Below is a small trained network, with its code and all its weights. Each question gives an input and a target symbol and asks what happens when units are switched off, that is, made to give their printed mean instead of their output.

import numpy as np


def w(rows, s, z=0):
    codes = np.array(rows[::2]) - 128.0
    scale = np.full(codes.shape[1], s)
    scale[-1] = z or s
    return codes * scale


def f(y):
    return np.maximum(y, 0)


def softmax(a):
    e = np.exp(a - a.max(-1, keepdims=True))
    return e / e.sum(-1, keepdims=True)


def log_softmax(a):
    a = a - a.max(-1, keepdims=True)
    return a - np.log(np.exp(a).sum(-1, keepdims=True))


def net(x, mask):
    ids = ['ΛΞΦγδψ'.index(c) for c in x.split()]
    T = len(ids)
    res = E[ids] + P[:T]
    u = 0
    for l in range(2):
        r = res
        for j in range(2):
            rows = slice(3 * j, 3 * j + 3)
            q, k, v = (r @ M[l][rows].T for M in (Q, K, V))
            z = softmax(np.where(np.tri(T) > 0, q @ k.T / 3**0.5, -1e9)) @ v
            o = O[l][rows]
            res = res + np.where(mask[u + j], z, o[:, -1]) @ o[:, :-1]
        u += 2
        y = f(res @ A[l][:, :-1].T + A[l][:, -1])
        res = res + np.where(mask[u : u + 4], y, B[l][:, -1]) @ B[l][:, :-1]
        u += 4
    return log_softmax(res[-1] @ U[:, :-1].T + U[:, -1])


Q, K, V, O, A, B = {}, {}, {}, {}, {}, {}
E = w([
[201,125,170,135,77,206,156,71],'Λ',
[145,139,84,103,166,56,48,136],'Ξ',
[184,61,130,146,155,65,95,172],'Φ',
[102,150,183,39,189,161,202,161],'γ',
[129,206,213,162,239,133,99,41],'δ',
[133,222,20,8,172,110,13,114],'ψ',
],0.015)
P = w([
[128,172,167,203,59,102,151,137],'0',
[175,149,99,195,134,227,153,252],'1',
[149,170,177,146,77,76,126,136],'2',
[181,132,111,161,151,217,142,224],'3',
[148,154,178,117,93,65,115,113],'4',
[170,118,115,136,166,200,137,204],'5',
[153,134,183,88,106,57,111,98],'6',
[169,113,125,117,181,211,134,179],'7',
[145,116,183,64,127,55,104,75],'8',
[166,93,142,104,192,196,134,174],'9',
[154,102,182,40,138,49,108,59],'10',
[155,94,153,99,201,202,144,158],'11',
[154,95,175,17,149,37,98,45],'12',
],0.013)
Q[0] = w([
[165,159,89,203,192,134,134,112],'0.h0',
[228,101,209,6,128,53,105,45],'0.h0',
[81,98,60,163,227,254,170,172],'0.h0',
[242,144,172,91,186,134,82,162],'0.h1',
[5,116,77,149,56,54,178,73],'0.h1',
[127,117,175,28,218,190,186,161],'0.h1',
],0.011)
K[0] = w([
[131,132,113,177,115,134,90,128],'0.h0',
[125,120,197,77,234,122,159,85],'0.h0',
[193,136,44,150,8,118,112,96],'0.h0',
[120,112,151,76,120,77,101,75],'0.h1',
[102,181,117,185,133,152,127,180],'0.h1',
[117,95,123,104,154,125,142,68],'0.h1',
],0.017)
V[0] = w([
[168,222,86,183,108,123,105,131],'0.h0',
[97,167,149,119,37,148,62,219],'0.h0',
[233,56,94,203,108,126,2,74],'0.h0',
[92,135,170,177,133,176,54,106],'0.h1',
[155,84,107,158,28,175,77,93],'0.h1',
[116,184,159,167,118,148,107,184],'0.h1',
],0.0049)
O[0] = w([
[143,147,126,142,90,96,150,109,255],'0.h0',
[120,111,89,140,122,154,114,112,69],'0.h0',
[202,109,96,151,117,118,179,88,144],'0.h0',
[133,143,133,109,114,106,127,138,107],'0.h1',
[6,114,150,127,130,129,108,110,8],'0.h1',
[84,139,155,170,112,89,120,133,54],'0.h1',
],0.011,0.0016)
A[0] = w([
[220,200,85,124,189,119,149,205,102],'0.n0',
[153,56,65,157,74,253,104,144,48],'0.n1',
[124,131,70,121,147,136,91,177,125],'0.n2',
[179,127,81,170,198,183,222,198,253],'0.n3',
],0.006,0.0049)
B[0] = w([
[129,155,134,179,83,146,138,103,231],'0.n0',
[10,197,81,55,186,52,93,151,158],'0.n1',
[117,123,176,148,87,154,144,144,159],'0.n2',
[187,155,84,165,116,124,2,181,255],'0.n3',
],0.009,0.0081)
Q[1] = w([
[221,160,208,120,81,30,147,144],'1.h0',
[87,113,116,117,164,90,139,125],'1.h0',
[8,32,170,133,117,78,230,83],'1.h0',
[202,166,176,130,117,155,32,211],'1.h1',
[45,104,180,78,154,128,52,130],'1.h1',
[205,152,174,75,70,28,105,67],'1.h1',
],0.012)
K[1] = w([
[187,144,143,115,209,133,126,115],'1.h0',
[105,151,79,147,121,93,133,183],'1.h0',
[85,183,79,252,122,159,153,170],'1.h0',
[168,107,95,48,247,89,141,141],'1.h1',
[113,171,75,129,153,159,203,212],'1.h1',
[197,188,192,128,234,157,129,92],'1.h1',
],0.011)
V[1] = w([
[99,180,36,149,212,56,102,71],'1.h0',
[142,233,118,46,107,192,177,190],'1.h0',
[140,32,145,165,171,53,152,254],'1.h0',
[137,241,96,46,125,114,40,74],'1.h1',
[154,62,118,37,20,247,188,99],'1.h1',
[91,118,52,98,63,14,102,217],'1.h1',
],0.0069)
O[1] = w([
[152,99,76,196,165,151,227,178,145],'1.h0',
[74,45,116,215,56,100,108,64,143],'1.h0',
[255,150,66,107,190,122,64,55,73],'1.h0',
[14,168,111,208,176,129,152,149,241],'1.h1',
[162,89,89,213,43,156,59,148,2],'1.h1',
[150,65,146,116,208,212,129,91,94],'1.h1',
],0.0084,0.011)
A[1] = w([
[73,137,177,99,65,2,221,96,2],'1.n0',
[249,90,120,63,146,158,39,65,31],'1.n1',
[177,149,231,30,158,19,55,157,5],'1.n2',
[50,201,177,153,180,149,47,138,147],'1.n3',
],0.0066,0.0038)
B[1] = w([
[191,119,49,65,113,204,159,86,226],'1.n0',
[58,207,216,116,94,254,105,188,178],'1.n1',
[83,109,119,156,111,223,123,139,200],'1.n2',
[160,4,81,93,90,85,120,159,252],'1.n3',
],0.0093,0.015)
U = w([
[211,95,129,129,77,118,86,93,114],'Λ',
[112,196,216,97,157,14,138,131,254],'Ξ',
[138,125,185,97,138,125,121,127,85],'Φ',
[128,54,208,28,135,67,89,142,179],'γ',
[253,58,83,69,159,140,144,121,78],'δ',
[94,109,141,150,137,128,144,112,71],'ψ',
],0.0057,0.0062)

Each question gives the input, a string of symbols that net reads in full, and the target symbol t.
The units are the heads (3 rows each of Q, K, V and O) and the neurons (one row each of A and B). Each row of codes is followed by its name. A weight is (code - 128) times the scale printed after its matrix; where a second scale follows, it is the last column's (O, A, B and U).
mask holds one flag per unit, layer by layer, with each layer's heads first. A switched-off unit (its flag False) gives its mean, the last column of its rows in O or B, instead of its output. The means were averaged over made-up inputs and are rounded, as every weight is.
A unit's drop is (log p(t) with every unit on - log p(t) with that unit switched off) / (log p(t) with every unit on - log p(t) with every unit switched off).
The circuit of an input: a set's keep is (log p(t) with only the set's units on - log p(t) with every unit switched off) / (log p(t) with every unit on - log p(t) with every unit switched off). Starting from all 12 units, units are removed one at a time, each time the one whose removal leaves the highest keep (on an exact tie, the one counted first), for as long as the keep stays at least 0.8.
circuit, biggest first: the units of the circuit, biggest drop first
most important unit: the unit with the biggest drop
top k neurons: the k neurons with the biggest drops, biggest first
k most important neurons of layer l: the k neurons of layer l with the biggest drops, biggest first
heads that matter: for each layer, one digit per head in row order, 1 if its drop is at least 0.15 and else 0, layers parted by /
input γ δ δ ψ, target Ξ: circuit, biggest first => 1.h1; 0.n0; 0.h1
input γ ψ Φ Λ δ Φ δ ψ Φ, target δ: top 3 neurons => 1.n0; 0.n3; 1.n1
input Λ Λ Φ Φ γ Λ ψ γ Ξ δ, target δ: heads that matter => 00 / 11
input ψ ψ Φ γ Λ γ, target γ: circuit, biggest first => 1.h0; 0.n3; 1.n3
input Λ γ δ ψ Λ γ Φ Λ ψ γ, target ψ: circuit, biggest first => 1.h0; 1.h1
input δ Λ Φ γ, target Φ: heads that matter => 00 / 11
input δ γ ψ γ, target ψ: circuit, biggest first => 1.h1
input ψ δ γ Ξ, target Λ: top 2 neurons => 0.n0; 0.n3
input Φ Ξ Λ δ δ Φ Φ Λ δ δ, target Ξ: circuit, biggest first => 1.h1; 0.h1
input Λ Λ γ Ξ Λ Λ Φ δ Ξ Φ Λ δ, target γ: heads that matter => 00 / 10
input Φ Λ Λ Ξ Φ, target Φ: heads that matter => 10 / 11
input Φ Φ Λ Λ δ δ ψ ψ δ ψ δ ψ, target Ξ: top 2 neurons => 1.n0; 1.n2
input δ δ Φ Λ γ Λ δ ψ ψ Ξ Ξ, target δ: 2 most important neurons of layer 1 => 1.n0; 1.n1
input Φ γ δ Ξ Λ γ Φ δ, target Φ: heads that matter => 00 / 11
input δ γ δ γ δ Φ Λ Λ Φ Λ γ Φ, target Λ: top neuron => 0.n3
input δ ψ Λ γ γ δ Φ δ δ Λ, target Ξ: heads that matter => 00 / 01
input Ξ Φ γ Λ δ δ Λ Ξ Λ δ γ ψ, target Λ: heads that matter => 01 / 11
input Λ Ξ Ξ Λ γ Ξ, target Λ: 2 most important neurons of layer 0 => 0.n3; 0.n0
input Φ Ξ Λ Ξ, target γ: heads that matter => 01 / 10
input Ξ Λ δ, target δ: most important unit => 1.n0
input Λ δ ψ Φ γ Λ, target Λ: circuit, biggest first => 0.n3; 1.h0; 0.h0
input Φ δ ψ Λ ψ Λ δ γ ψ Φ γ δ, target Λ: heads that matter => 01 / 11
input Ξ Ξ δ γ, target Ξ: 2 most important neurons of layer 0 => 0.n0; 0.n3
